Here is a tiny trained network, its code and every weight. The questions are about switching its units off for an input and a class, where a switched-off unit gives its printed mean instead of its output.

import numpy as np


def w(rows, s, z=0):
    codes = np.array(rows[::2]) - 128.0
    scale = np.full(codes.shape[1], s)
    scale[-1] = z or s
    return codes * scale


def norm(h):
    return h / np.sqrt((h * h).mean(-1, keepdims=True) + 1e-5)


def f(y):
    return np.maximum(y, 0)


def log_softmax(a):
    a = a - a.max(-1, keepdims=True)
    return a - np.log(np.exp(a).sum(-1, keepdims=True))


def net(x, mask):
    res = np.array(x, float).reshape(1, 2) / 4 @ E
    u = 0
    for l in range(3):
        y = f(norm(res) @ A[l][:, :-1].T + A[l][:, -1])
        res = res + np.where(mask[u : u + 16], y, B[l][:, -1]) @ B[l][:, :-1]
        u += 16
    return log_softmax(norm(res)[-1] @ U[:, :-1].T + U[:, -1])


A, B = {}, {}
E = w([
[102,255,172],'x0',
[49,199,100],'x1',
],0.0049)
A[0] = w([
[106,100,198,3],'0.n1',
[185,49,108,142],'0.n2',
[254,76,186,173],'0.n3',
[247,148,214,182],'0.n4',
[158,65,158,119],'0.n5',
[112,69,90,175],'0.n6',
[182,75,73,87],'0.n7',
[167,120,194,14],'0.n8',
[85,200,166,140],'0.n9',
[190,104,102,102],'0.n10',
[175,155,28,203],'0.n11',
[160,133,143,27],'0.n12',
[69,73,99,37],'0.n13',
[121,139,187,74],'0.n14',
[202,136,157,149],'0.n15',
[46,121,85,71],'0.n16',
],0.0074,0.0051)
B[0] = w([
[25,50,201,128],'0.n1',
[172,100,40,215],'0.n2',
[192,58,252,254],'0.n3',
[129,2,221,247],'0.n4',
[142,90,204,180],'0.n5',
[157,93,66,200],'0.n6',
[98,163,78,175],'0.n7',
[170,217,147,136],'0.n8',
[186,164,97,216],'0.n9',
[95,182,119,160],'0.n10',
[157,108,138,194],'0.n11',
[70,183,89,128],'0.n12',
[133,68,107,143],'0.n13',
[166,73,177,138],'0.n14',
[184,142,111,186],'0.n15',
[78,111,190,157],'0.n16',
],0.0071,0.0055)
A[1] = w([
[74,37,66,181],'1.n1',
[105,80,111,38],'1.n2',
[150,115,84,26],'1.n3',
[72,158,141,64],'1.n4',
[104,65,99,140],'1.n5',
[84,189,171,95],'1.n6',
[55,126,120,104],'1.n7',
[111,137,230,117],'1.n8',
[71,149,199,182],'1.n9',
[147,97,122,1],'1.n10',
[197,95,99,230],'1.n11',
[115,180,226,228],'1.n12',
[105,136,144,36],'1.n13',
[52,76,184,168],'1.n14',
[91,154,86,200],'1.n15',
[131,133,2,72],'1.n16',
],0.0086,0.0037)
B[1] = w([
[121,223,212,223],'1.n1',
[141,175,93,141],'1.n2',
[54,166,38,134],'1.n3',
[165,57,117,142],'1.n4',
[99,206,185,189],'1.n5',
[107,54,87,166],'1.n6',
[64,59,223,144],'1.n7',
[144,58,68,184],'1.n8',
[94,36,173,176],'1.n9',
[158,128,120,130],'1.n10',
[81,108,106,254],'1.n11',
[130,33,47,236],'1.n12',
[80,122,192,128],'1.n13',
[183,106,255,176],'1.n14',
[197,126,186,177],'1.n15',
[61,79,5,165],'1.n16',
],0.0055,0.0056)
A[2] = w([
[182,219,109,110],'2.n1',
[78,61,144,247],'2.n2',
[149,82,122,27],'2.n3',
[139,47,101,75],'2.n4',
[160,172,153,12],'2.n5',
[190,188,166,2],'2.n6',
[216,156,204,43],'2.n7',
[69,73,64,103],'2.n8',
[227,155,190,93],'2.n9',
[181,231,129,62],'2.n10',
[209,127,112,95],'2.n11',
[65,76,70,100],'2.n12',
[151,194,191,77],'2.n13',
[118,255,70,98],'2.n14',
[171,186,186,26],'2.n15',
[83,76,88,152],'2.n16',
],0.0083,0.0047)
B[2] = w([
[191,218,120,137],'2.n1',
[109,251,157,255],'2.n2',
[162,193,157,140],'2.n3',
[66,215,78,191],'2.n4',
[212,142,111,128],'2.n5',
[67,215,47,128],'2.n6',
[40,37,67,151],'2.n7',
[3,89,74,178],'2.n8',
[122,24,75,164],'2.n9',
[220,134,88,133],'2.n10',
[105,141,187,154],'2.n11',
[13,55,81,173],'2.n12',
[147,126,205,135],'2.n13',
[208,149,102,152],'2.n14',
[61,205,66,131],'2.n15',
[86,112,72,186],'2.n16',
],0.0061,0.0074)
U = w([
[85,178,198,101],'0',
[186,187,120,2],'1',
[164,161,109,2],'2',
[179,50,196,254],'3',
[176,209,44,181],'4',
[12,175,17,227],'5',
],0.011,0.0051)

Each question gives the input, the list of numbers given to net, and the class t.
The units are the neurons (one row each of A and B). Each row of codes is followed by its name. A weight is (code - 128) times the scale printed after its matrix; where a second scale follows, it is the last column's (A, B and U).
mask holds one flag per neuron, layer by layer. A switched-off neuron (its flag False) gives its mean, the last column of its row in B, instead of its output. The means were averaged over made-up inputs and are rounded, as every weight is.
A unit's drop is (log p(t) with every unit on - log p(t) with that unit switched off) / (log p(t) with every unit on - log p(t) with every unit switched off).
unit that matters most: the unit with the biggest drop
top k neurons: the k neurons with the biggest drops, biggest first
top k neurons in layer l: the k neurons of layer l with the biggest drops, biggest first
drop of u: that unit's drop, to one decimal
input [3,1], class 5: unit that matters most : 1.n1
input [-2,5], class 0: top 4 neurons : (0.n16; 0.n2; 0.n3; 0.n4)
input [-4,4], class 5: top 4 neurons : (0.n3; 0.n4; 1.n16; 0.n6)
input [8,1], class 5: top 2 neurons : (0.n2; 1.n12)
input [8,8], class 4: top 2 neurons in layer 1 : (1.n11; 1.n15)
input [-5,7], class 0: top 3 neurons in layer 0 : (0.n16; 0.n2; 0.n9)
input [6,2], class 5: top 2 neurons in layer 0 : (0.n2; 0.n6)
input [6,-1], class 5: top 2 neurons : (0.n3; 1.n12)
input [-5,8], class 0: top 3 neurons : (0.n16; 0.n2; 1.n1)
input [7,-2], class 5: top 3 neurons : (0.n3; 1.n12; 0.n9)
input [7,7], class 4: top 4 neurons in layer 1 : (1.n11; 1.n15; 1.n16; 1.n8)
input [7,4], class 4: top 3 neurons in layer 1 : (1.n11; 1.n16; 1.n15)
input [6,3], class 4: top 2 neurons in layer 1 : (1.n11; 1.n16)
input [7,0], class 5: unit that matters most : 1.n12
input [4,4], class 4: drop of 0.n9 : 0.9
input [-3,1], class 5: drop of 1.n14 : 0.0
input [6,4], class 4: drop of 0.n9 : 1.1
input [7,8], class 4: drop of 2.n14 : 0.4
